Known rows:
[-10  13   8  27   7 -13  12   6 -10  26  -1   8  -6   7   5   7 -25  -9
  -5   2 -12  -4   0  10 -15  31 -14  -8  35  -6   5] : skogidon
[ -5  -5  22   2  11 -22   8   0  -2   3   8   8  -1   0  19  -5  14  -7
 -12 -27 -12 -15 -13  17   2  -1   0  13  17   9 -15] : klori
[  5  -1   7  14  -6 -10  16 -12 -14  21  16  13 -15  11  17   7 -17  -1
 -11  -2 -16 -14 -10   0 -24  12  -3  -8  21   5   9] : skebul
[  9  -9  16  11 -12  -8  13 -18 -17  16  13  13  -8   8  16  13 -15  -4
  -7   5 -25 -14 -10   1 -17  18  -7  -3  24  -2  11] : fuflor
[ -8   9  17  29   2 -18   8 -17  -4  22   7   4 -11  -7  20   0  -8  -3
 -18 -26 -20 -10 -19  15 -11  14 -16   8  31   9  -4] : noflak
[ -5   0  15  -5  -4   7  -1 -14  -5  15  -2   2  19  19 -11   9   5  13
   4   3   3   7  19  16 -20 -10  -2   9  10  -5 -14] : fluvofo
[ -6  -8  15  -1  17 -15   4  -7   7   1   4  -3   8 -11   1  12   4  -6
 -12 -11   3 -14  -2  11  14   4 -11   7  -2  -1  11] : losor
[ -5  -3   8  -9   2  -5  -3   4  -3  11  -1   2  -1   6  21  -9  16  -7
 -14 -14  -9  -9   7  14  -3   1   2   8  25   2 -17] : skepla
[  3  -4  13  -7  -2   1   3 -10   6  12   1  -1  26  14  -4  16   4   8
  -1  -1   1  -1  26  17  -7  -2  -1  15   2 -11  -5] : stafem
[  0   2   4  -3   9   2  -1  11 -11  25   4   3  -3  10  22 -13  17   2
 -17 -27  -6  -8  14   6  -5  -3  13   3  22  15 -19] : flededro
[  3  -9  22  -5 -11   1   9  -8  -6  19   0  -3   9  16  15  -2   7   1
  -4  -9 -19  -1  19  22 -15   8  -1  15  17  -2 -14] : siror
[ -2 -11  19   0  15 -14   9  -4  11   6  12  -3  16 -14   9   9  10 -11
 -12 -15  -1 -13   5  19  14  10  -4  12   2  -3   9] : liski
[ -2  -9   7  -9   3  -1   3  16  -5  19   9   2   2  10  22 -17  23  -3
 -20 -27 -11 -15  17  13   1  -2  12  10  21  11 -23] : leron
[  0 -10  10 -15   6  -4  -5   1   7  13   2  -9  14   5   0  11   2  -5
  -4  -2   2  -6  27  10   8   5  -8   5   1 -14   6] : gruskar
[ -7  20  -3   5   0  -2 -12  -2  -8  25   1   0  -8  12   4   5  -7  -5
  -7 -17   7 -14   6  -1  -9  -3   3  -8  22   0  -8] : ruluk
[ -4  -7   9 -17   5  -3  -9  -4   3  14   2  -6  15   4   1  13   6  -8
  -5  -1   2  -6  30  11  10  -2  -6   4   5 -13   1] : guski
[ -5  -1  15   4  18 -18   0 -11   8   2   6  -1   5  -9   1  17   0 -10
  -8 -13   4 -12   3   4   9   5 -10   7  -1  -2  13] : gabrum
[ -6 -16  14   3  18 -16  12  17  -4   3  -5  -2   8  -3  -7  12  -7 -16
   3   5   7   0  12  10   6  23 -13  -1  11 -12   8] : koskili
[ -3   4  -2  -3  11   2 -10   1   3  24  -2  -7   0   8  -3  15  -6  -2
 -11 -11  14  -6  24   2   0  -1  -1  -4   3  -4   9] : drebralon

Facts:
popa (τ 291) (Θ bimon grozu)
draflak (τ 961)
gruskar (τ 961) (Θ stumu vifli)
stivem (τ 961)
litrer (τ 710)
fozi (τ 961) (Θ braster)
skitro (τ 291)
bobri (τ 961) (Θ skobas dralin)
fomi (τ 961) (Θ fletru)
trabam (τ 660) (Θ lutu pebik vizi)
popus (τ 291) (Θ tubrer nipivi skolo)
gugrem (τ 961)
leron (τ 961) (Θ robre)
pastibru (τ 291) (Θ sesukur)
lutu (τ 961) (Θ klotrulu grozu)
flele (τ 943) (Θ bimon)
greva (τ 961) (Θ lebrun bidom)
grobibor (τ 961) (Θ stivem)
skepla (τ 961) (Θ ronal)
plori (τ 291) (Θ kletri)
klibrak (τ 943) (Θ stumu grozu)
kletri (τ 961) (Θ robre)
brovi (τ 961) (Θ stivem)
grostuzem (τ 961) (Θ stivem)
koskili (τ 710) (Θ stumu soflekun)
remu (τ 291) (Θ goplok)
dedun (τ 291) (Θ stumu)
nepan (τ 961) (Θ tubrer)
tuskedril (τ 710) (Θ braster fetek)
muskar (τ 710) (Θ dusim plazul)
skobas (τ 291)
sekim (τ 943) (Θ dusim nevun)
stuflan (τ 961) (Θ stumu pobul)
dopluk (τ 943) (Θ sesukur vifli trabam)
grozu (τ 961) (Θ stumu sesukur)
vodras (τ 943) (Θ stumu)
zesor (τ 710) (Θ brulel kefe)
grusel (τ 961) (Θ ruluk dusim)
guski (τ 961) (Θ gabrum losam)
lomu (τ 943) (Θ draflak dusim groplok)
sesukur (τ 660) (Θ stumu)
dubre (τ 943) (Θ grozu sesukur)
brulel (τ 961)
robre (τ 961)
tritego (τ 961) (Θ nipivi)
stesten (τ 291) (Θ bimon drebralon)
poris (τ 961) (Θ toskon nevun klibrak stesten)
braskipur (τ 961)
flebru (τ 710) (Θ pebik)
bimon (τ 961) (Θ stumu sesukur pekler)
noflak (τ 943) (Θ nubris)
pebik (τ 961) (Θ pobul)
toskon (τ 291)
skuru (τ 291) (Θ stumu)
tibur (τ 961) (Θ skuru)
pitik (τ 961)
tibuskas (τ 291) (Θ grozu)
grukek (τ 961) (Θ stumu grozu skuru)
vifli (τ 291) (Θ sesukur)
klidrar (τ 710) (Θ grozu)
pligrenur (τ 660) (Θ robre)
drigror (τ 710) (Θ kletri toskon grostuzem)
liski (τ 943) (Θ skuru vodras)
muklomi (τ 291) (Θ stumu lista tostor pebik)
nevun (τ 961) (Θ sesukur pekler)
lemadrun (τ 660) (Θ pekler)
fuflor (τ 291) (Θ plazul)
dralin (τ 961) (Θ skuru robre)
vizi (τ 660) (Θ draflak stumu pebik)
trapler (τ 291) (Θ goplok klotrulu stumu rogrozik)
plazul (τ 291)
groplok (τ 710) (Θ bimon)
trolan (τ 710) (Θ goplok)
stiskin (τ 961) (Θ klotrulu)
suflan (τ 291) (Θ fletru)
toskiplo (τ 291) (Θ braster nikla grostuzem kefe)
fetrunuk (τ 961) (Θ kletri noflak)
kovus (τ 943) (Θ kletri robre)
roskur (τ 291) (Θ vizi)
likluk (τ 291) (Θ fikol gomitas)
zipli (τ 291) (Θ kletri)
skolo (τ 710) (Θ dusim robre)
fetek (τ 943)
stumu (τ 961)
lazar (τ 660) (Θ braskipur)
ruluk (τ 961)
losor (τ 943) (Θ gabrum)
kefe (τ 943)
bunulo (τ 943) (Θ lebrun nevun)
siror (τ 961) (Θ skebul sefu pligrenur)
soflekun (τ 943) (Θ pekler)
bidom (τ 660) (Θ skitro)
gutruno (τ 943) (Θ vapen stugri)
nipivi (τ 961) (Θ kletri grozu fetek)
klori (τ 943) (Θ ronal)
kuge (τ 961) (Θ tritego)
ralus (τ 961) (Θ pekler modror)
lista (τ 291) (Θ stumu)
tugrul (τ 943) (Θ skitro pitik)
braster (τ 943) (Θ bimon)
ronal (τ 961) (Θ skolo)
lolol (τ 961) (Θ tezok lubrol)
modror (τ 291) (Θ gutruno)
gomitas (τ 943) (Θ bimon stumu)
grides (τ 660) (Θ draflak)
ralal (τ 961) (Θ stugri)
nubris (τ 710) (Θ plazul)
nikla (τ 291) (Θ dusim klotrulu sesukur)
lubrol (τ 961) (Θ dralin losam)
drebralon (τ 961) (Θ stumu)
fletru (τ 961)
klotrulu (τ 961) (Θ sesukur)
klukluk (τ 291) (Θ tubrer grozu)
lebrun (τ 291)
pludristok (τ 961) (Θ braster)
stugri (τ 943) (Θ bimon stumu vapen bidom plazul)
tubrer (τ 961) (Θ pekler braskipur)
fikol (τ 943)
fitrel (τ 943) (Θ nevun)
skebul (τ 291) (Θ plazul)
pekler (τ 710) (Θ sesukur)
tostor (τ 961)
pinus (τ 943) (Θ stumu)
drukleto (τ 291) (Θ popus)
rogrozik (τ 943) (Θ suflan)
klovuk (τ 961) (Θ pobul drebralon)
fluvofo (τ 961) (Θ draflak)
nekin (τ 660) (Θ bimon plibrem)
flofan (τ 660) (Θ litrer)
gabrum (τ 943) (Θ goplok stumu sesukur)
granel (τ 961) (Θ pebik)
sefu (τ 291) (Θ poplel popa vizi)
varin (τ 660) (Θ pinus)
goplok (τ 961) (Θ dusim stumu)
losam (τ 961) (Θ stumu pobul)
gasil (τ 961) (Θ grozu nevun)
tezok (τ 943) (Θ kefe)
fluful (τ 291) (Θ tostor robre)
plibrem (τ 961) (Θ flofan klotrulu)
dabem (τ 291) (Θ stumu fetek)
satir (τ 961) (Θ draflak bimon)
dresar (τ 943) (Θ flededro stugri)
dusim (τ 660) (Θ stumu)
skogidon (τ 710) (Θ plazul)
vapen (τ 961) (Θ stumu)
flededro (τ 961) (Θ robre)
skemabi (τ 291) (Θ skogidon stumu soflekun)
poplel (τ 291)
skoplo (τ 291) (Θ skitro)
reklu (τ 943) (Θ kletri)
nebu (τ 961) (Θ stumu fozi pludristok)
pobul (τ 961) (Θ sesukur)
papem (τ 961) (Θ fetek)
stafem (τ 961) (Θ draflak stumu)

Rows:
No name comes twice in this set of rows, the named rows included.
[  4 -12   9   4   3  -3  -2  -1  -9   6  14  12  -4   6  13  15 -16  -4
  -6   5  -5  -2  -3  -7  -9   6  -8 -17  10  -2  11] | modror
[  2 -23  12 -18  -4 -20   6 -11 -11 -11   9   5  13  -1   3  23   6 -22
   4  15  -1 -27  -1   5  12   0   1   5   7 -23  11] | trapler
[ -7  -3  18   8  27  -5  18  12 -10  -1  -7  12  23   6 -19  16   5  -3
  13   6  11   2   8  14  -3  -4   3   8  10  -2  -6] | flebru
[  7 -36  12  -7  13  -4  17  11 -17   6  19  15   8   8  15  -1  27  -1
  -7  -5 -12 -18   2   6   0  -9  20   9   7   9  -6] | fluful
[-17  49 -24  13  29   5 -20   3  -1  50  -1  -7 -22  12  -7  20 -25   7
 -24 -38  32 -17  14 -21 -10 -10  -3 -30  -1  12  12] | stumu
[ -6  -1  11  -6 -12  -5  -2  -6   0  15   2  -4   2   8   6   6   3  -3
  -7  -5 -10 -14  17  15  -1   5  -5   9  19  -8  -2] | grusel
[ 14 -31  18 -15   9  -6  21   1  -9   2  16  10  22   8   5  22  15  -4
   0  14  -9 -18  14   8  -2  -6  12   7  -4  -3   7] | muklomi
[ -7  24 -17  12  18   4 -10  17  -9  40   3   9 -24   8  15 -15   8   7
 -23 -50  12 -15   8 -10 -13 -16  15 -15  26  32 -19] | robre
[-11   2   6  12  22 -10   6  11  -2   9  -3   1   1   5 -17  13 -14  -9
  10   1  10   9   0   4  -9  16 -12  -3   9  -2  -1] | groplok
[  4   0  43   8  18   1  -8 -11 -12  -7  24  10  15 -27  16 -22  -5  -1
  -2   5 -23  24 -14  19  11  -4   8  -3  23   5   5] | tugrul
[  9 -26  17   0  -5 -15  10  -9  -5   2  12   6   3   4  14  18  -5 -14
  -2  12 -10 -12   3   4  -3  18 -11   1   5  -8  14] | skemabi
[  2  22  -5  30   2  -3   2  -7 -24  33  15  14 -30  11  16  15 -33   6
 -16 -16  -7 -19 -15 -20 -24   9  -4 -26  23  12  15] | plazul
[-16  12  -1  13  25 -16  -6  25  -3   9 -15   4 -20   3  -8   8 -26  -9
   3  -7  20   8  -6 -16 -10  14 -23 -20   6   6  -3] | pekler

The same things again, as new rows of numbers:
Known rows:
[  1   0  -3  -2   2   1  -3  -8  -3  -1  -4   0 -10   3  -3   1  -3   1
  -3   0   1  -1   2   7   6  -3   0  -1   1   2   4  -4  -6   0  -3] : liski
[ -1 -10  -1   5   2   1  -7   1  -3  -6  -5   7  -1   4  -2   4  -7  -3
   7   6   3  -3   2   3   6  -2   2  -7   1  -5   1   6  -1   3   2] : litrer
[ -3  24  -4  -9  10 -13  22  21   1  25   6  -9  19 -13  18 -21  15   6
  -2  -4  -9   3 -11 -10   7 -20  -8 -20  -5  25  -6  -3  16  -3  -2] : bimon
[  1   4   0  10  18 -14  -3  12  22   6  21 -14   3  -1  10   0   9  -6
   5   3  -3   2 -16 -14  10 -15  13 -33 -11  39   1   7  11  33   9] : pekler
[ -7  -2  -5   2  11   3  -2   5   5 -10 -11   6  -9  -2 -13  25  12  18
 -22  20  -9  -4   9   5  -3   6   1   8  -1   5  -1 -11  10  -6  -6] : dralin
[-3 -5  2 -4  0  1  0 -2  1 -7 -6  0  2  6  0  3  0 -6  0  3  3 -6 -2  3
  0  8  1 -4 -2 -6 -1  2 -2  2 -2] : pitik
[ 1 -3  0 -1 -6 -2 -5 -3 -1 -7  2  8 -4  5 -4  2 -8 -1  0 -3  9  2  0  1
 -3  7  2 -7 -1 -4 -4  2  0  0  2] : toskon
[ 17  25  -7  22  -3  11  15  -2  18  24   8 -18   2 -17  -7 -10  25  -7
   6 -13 -20   3  -7 -16 -10 -16   3  17  -8   7  12   8   2  12 -11] : grozu
[-2 -5  3 -4  0  2  0 -1  2 -6 -6 -1  2  6  1  3  0 -4  0  3  3 -4 -1  2
  0  7  1 -5 -2 -6  0  1 -2  2 -2] : gugrem
[ 2  0  1 -1  1  2 -4 -2  3 -3 -4 -3  3  4 -2  0 -6 -6  1  1  1 -4 -1  3
 -3 12  0 -1 -7 -7 -3  3  0  5 -8] : tritego
[  4  -2  -7  -8   7  -5   4   3   2   0  -4  -6   3   9   5   6  -6  -3
  -7   1   0  -5 -11  -2   9   6   4 -23 -12   9  -3   2   8  10  -8] : ralus
[-10  -4  -1  -1  12   0  -4   6   6 -11  -9   5  -6  -2 -12  25  10  16
 -20  20  -7  -3  10   5  -4   7   0   7   0   5  -3 -11   9  -5  -4] : robre
[-7  3  3 -8  3 -2 -1  3 -1 -2 -6  2  7  4  3 -7 -4 -4  2  3  4 -3 -1  5
 -1  7 -6 -8 -2 -5 -7  0  2 -2 -5] : pludristok
[ -5  -2  -4  -3 -11   5  15  -5   4  16  10 -11  14 -10  10   7   6  -1
   7  -9  -4   1   4  -4   9  -9   4  12   3 -10  -2   2  -3 -14  -2] : losam
[-4 -7  1 -5  0  1  1 -2  2 -7 -6  0  2  7  0  4 -1 -5  1  2  4 -6 -3  3
  1  8  1 -6 -3 -7 -1  3 -2  2 -3] : fletru
[  3  -2  -2  -1  -5  -3  -3  -1  -3  -4   3   7  -3   5  -3   2  -7   1
  -2  -3   7   2  -3   0  -2   4   2 -10  -3  -1  -3   2   2   1   3] : modror
[  8  -1 -13  -9   8  -3   6   0  -1   0  -8  -6   0  13   3   9 -11  -3
 -10  -1   0  -8 -15  -2  13   9   4 -32 -19   9  -2   3  10  14 -13] : tubrer
[  3  -2 -10  -5 -12   5  21  -4  -2  20   4 -11  11  -8  10  10   3   4
   1 -11  -6  -1   1  -4  11 -11   6  12   0  -9   1   1  -1 -16  -5] : stumu
[ 2 -1 -3 -3  2  3  1 -1  0 -4 -8 -1  1  7 -2  3 -3 -4 -4  1  0 -6 -5  1
  1  9  0 -9 -7 -3  0  2  2  6 -8] : nepan

Rows:
No name comes twice in this set of rows, the named rows included.
[  8   1 -19   3 -21   4  22  -6  -6  25  12  -3   3 -14   3  12  -1  13
  -2 -17  -6   8   3  -9  11 -18   7  14   1  -5   2   1   4 -24  -2] | skuru
[ 13   4   3 -14  -3  -6  10  12 -27  14  -4  -1   9  -4  16 -18  -9   8
  -3  -4  -2   2   1   3   0 -12  -5  12  12  10  11  -8  -5  -9   7] | stugri
[ -7  16   2  -7   2 -11   1  16 -14   3  -5  18   4  -3   1 -26  -1   6
  -1   2   6   4  -2   4  -7  -5 -17 -15   4   6 -10  -3  10 -14   3] | stesten
[  7   3 -10   2 -16   2  11  -6  -4  18  12  -1   4  -8   4   6  -7   7
   3 -15  -1   7   2  -5   5  -8   3   8  -1  -6  -3   2   1 -14  -2] | dabem
[ -5   4   9   3   7  -5  -5  -3  17  -2  15 -10  -5  -2   4  -6  12  -7
   4   1   2   4   0   0   1 -10   3  -4   3  20   2  -1  -6  16  11] | dopluk
[ -9  11   3  -3  11  -6  -3  12 -18  -2  -9   9   2  -2   4 -27   2   3
   1   3  -4   2  -3  -4   0  -3 -18 -11   9   1  -8  -7  11  -9   3] | nekin
[  0   3  -2   3  -2  -1  11  -7  13  15  20 -16   1 -11  10   1  13  -1
   4  -9  -4   7   0  -6  11 -22   7   5   4  16   5  -1  -5   3   9] | gabrum
[ -2  19  -7  -9  -2  -5  17   6 -17  24  -1   1   7 -12  13 -21   0  12
   1  -7  -5   5   3   4  11 -24 -14   1   8   5  -3  -7   2 -24  -4] | gomitas
[ 14  13 -11  11  -7  13  15  -5   0  17  -8  -6   2  -8  -9  -1   7   0
  -1  -9 -14  -1  -2  -5  -5  -6  -1  16  -6 -10   8   5   1  -5 -16] | grukek
[ -7  -1  -5  -4 -10   6  19  -3   0  14   1  -5  10  -9   8   4  10   2
   6  -7  -3  -1   4  -2   8 -12   0  10   4 -13  -1   2  -3 -19  -1] | stafem
[ -1  -1   1   5   4  -2  -9   3  -4  -2  -3   7   5   2   1  -5 -13  -2
  11   5   3  -1   2   6   4  -1  -3  -7  -1  -4  -4   6   0   0  -4] | tuskedril

Now the same things, written a new way:
Known rows:
[ 12   3  11  -4 -11  -1 -10   1  -8   1   6  27  11 -16  10  13 -12  -2
  14   7 -19   9  -2   7  11 -11 -17  -9  -7 -16  13] : trapler
[  0   2  11   5  -6  -8 -15  -5  -7   0  12  27  11 -13   3  12  -6   9
  21   6 -11   6   1   6  18  -3  -8  -4  -1 -12  -2] : lemadrun
[ 18   8  16  11  -4 -10  -2 -10 -19   5   7  33  27  -3  -4  15 -24  -6
   5   9 -14   1  13   5   3  -6  -5  -4  -4 -25  10] : kovus
[  2   6  13  10  -9  -4  -1  -3  -9  -3   7  27  14  -6   2   5 -10   7
  21  11 -14  -6  -1   6   4 -16  -8   0   1 -14   2] : gutruno
[  7   2  11  -1  -6  -5  -3  -5  -8  -1   0  28  12  -4  -2   9 -14   2
  12   4 -14   9   5   7  11 -13 -13   0  -5 -17  10] : grusel
[ 12   6  18  19 -11 -12 -10   0 -11  -6  -1  23   8   7   2  16  -6  -2
  15   6 -14  11   1   7   6  -7  -7 -14   6 -29  -8] : toskon
[  2  -2  15  11 -14  -3   7 -14 -13  -5  16  34   6  -9   0  14 -17   8
  19   6 -10   4  14  -4  12 -21 -23   2   9  -7  14] : greva
[  7   4   8   4 -12  -4  -9   0  -6  -2   5  25  12  -7   9  11 -13  -3
  14   7 -16   9  -5  11  11 -12 -14  -6  -1 -17   1] : dedun
[ 14   7  12  12  -8 -12  -4  -1 -12  -4  -5  27  13   3 -14  12 -10  -5
   6   4  -9   4  12   5   9  -8  -6  -3   3 -29   6] : ronal
[  4   6   9  15 -11 -11 -13   9  -7 -10  -1  24   3   2  -8   8   2   7
  16   5  -7   8   1   9  11 -12  -6   0   5 -28  -3] : grozu
[  9   3  10   3 -11  -4  -7  -3  -9   1   7  25  11 -10  11  14 -12  -1
  16   7 -15   9  -3   8  10 -12 -18  -7  -3 -16   3] : likluk
[ -4  -3  25  17 -18  -3   6  -5 -12  -7  14  27   6 -10   0  13 -14   8
  28   9  -7 -10  18  -2   8 -11 -14  -6  24  -5   1] : bidom
[  5   1   8   1  -9  -7  -8  -1  -8  -4   6  26   9  -3  -1  10 -10   6
   9   2 -10  13   4   8  10 -13 -13   1   0 -21   8] : granel
[  8   4   9   2  -8  -5   0  -8  -6   3   0  26  13 -13  11  12 -13  -5
  20   8 -16   4  -5   9  11 -15 -19  -5  -4 -12   1] : skemabi
[  0   4  11   9 -10  -4 -11   1 -10  -3  10  27  15  -6   4   6  -7  10
  18   9 -14   1  -4  10   4 -14  -6  -1  -1 -19   3] : gomitas
[  3   5  15  17 -10  -7 -13   4 -10  -7   9  25  10   2   3   7   0  12
  21  10 -12   2  -4   8   3 -12  -2  -5   3 -26  -6] : braster
[  6   5   9   8 -14  -4  -9   6  -7  -4   4  23  10  -7   6  11  -9  -4
  15   7 -12   7  -5  11   9 -11 -12  -7   3 -21  -3] : lista
[  3   8  11  16  -8  -8 -12   3 -11  -4   9  26  10  -4   3   8   1  13
  21  11 -11  -3  -4   7   6 -11  -5  -1   1 -23  -2] : soflekun
[  6   3   8   4  -7 -10  -9  -1  -8  -4   7  26   7  -3  -2  10  -5   9
  13   3 -10  11   3   7  12 -12 -12   1  -2 -21   6] : lutu

Rows:
No name comes twice in this set of rows, the named rows included.
[ 13   4  18  13 -11  -8   1   2  -9   3   4  25  16  -2  -6  15 -16  -9
   8   6  -6   6   5   7  12  -1   0  -2   2 -33   6] | skolo
[ 23   8  26  -2 -16   0 -12  13 -15  -4   0  26   1 -16   0  14   0   2
  19   7 -20  -8   7  -7   5  -9 -16 -24  -2 -27  23] | suflan
[  9   5  12  10  -3 -16 -12 -10 -12   3  14  31   7 -16   2  19  -1  11
  25   8 -11   1   6   0  23   1 -11  -6  -3 -14   1] | lazar
[ -5   0  14   2 -11  -5 -11   6  -5  -5   6  20  12  -8   1   8 -12   6
  17   5  -9   2   4  13   9  -2  -5  -4   9 -16   0] | vizi
[ 11   6  18  11  -7 -14  -4  -2 -11   1  -1  25  21  -4 -11  16 -20  -9
   7   5 -11  -1  17   7  11   2  -1  -8   6 -23   2] | pligrenur
[  0  -2  13   2  -9  -5 -10  -2  -5  -2   7  25  13 -10   1   9 -14   3
  20   6 -13   4   3  10  15  -4  -6  -4   3 -11   1] | varin
[  7   0  17   3  -7  -2  13 -10  -2   8  -2  22  14  -8   4   9 -13  -3
  20   8 -11  -2  -4   4  12  -9  -9   1  -4 -18   7] | muskar
[  7   0  28  10  -5  -6  -9 -12 -15  -3   6  23  10  11   9  10  -7  15
  17   5 -19   8   3   3  -2 -11  -4 -12   0 -24   2] | tezok
[ 16   9  17  20  -9 -16  -4   1 -14  -6 -10  26  12   9 -21  15  -9  -7
   5   3 -10   4  16   4   6  -6  -2  -6   9 -35   3] | kletri
[ 13   8  14  11  -6  -8  -5  -4 -15   2   8  30  20  -5  -4  13 -17  -1
   9   9 -14  -1   8   6   5  -8  -4  -4  -1 -25   9] | klori
[  0   3  24  25 -24  -4   8   3 -14 -10  12  27   0  -4   3  16  -7   3
  25  11  -5 -10  12  -1   1 -18 -19 -10  27 -17  -3] | skitro
[  3   1  14  12 -11  -3  -2 -10 -15  -1  23  34  13 -10   7  13 -12  13
  20  11 -12   3   4   3   8 -16 -13   0  -1 -13   8] | bunulo

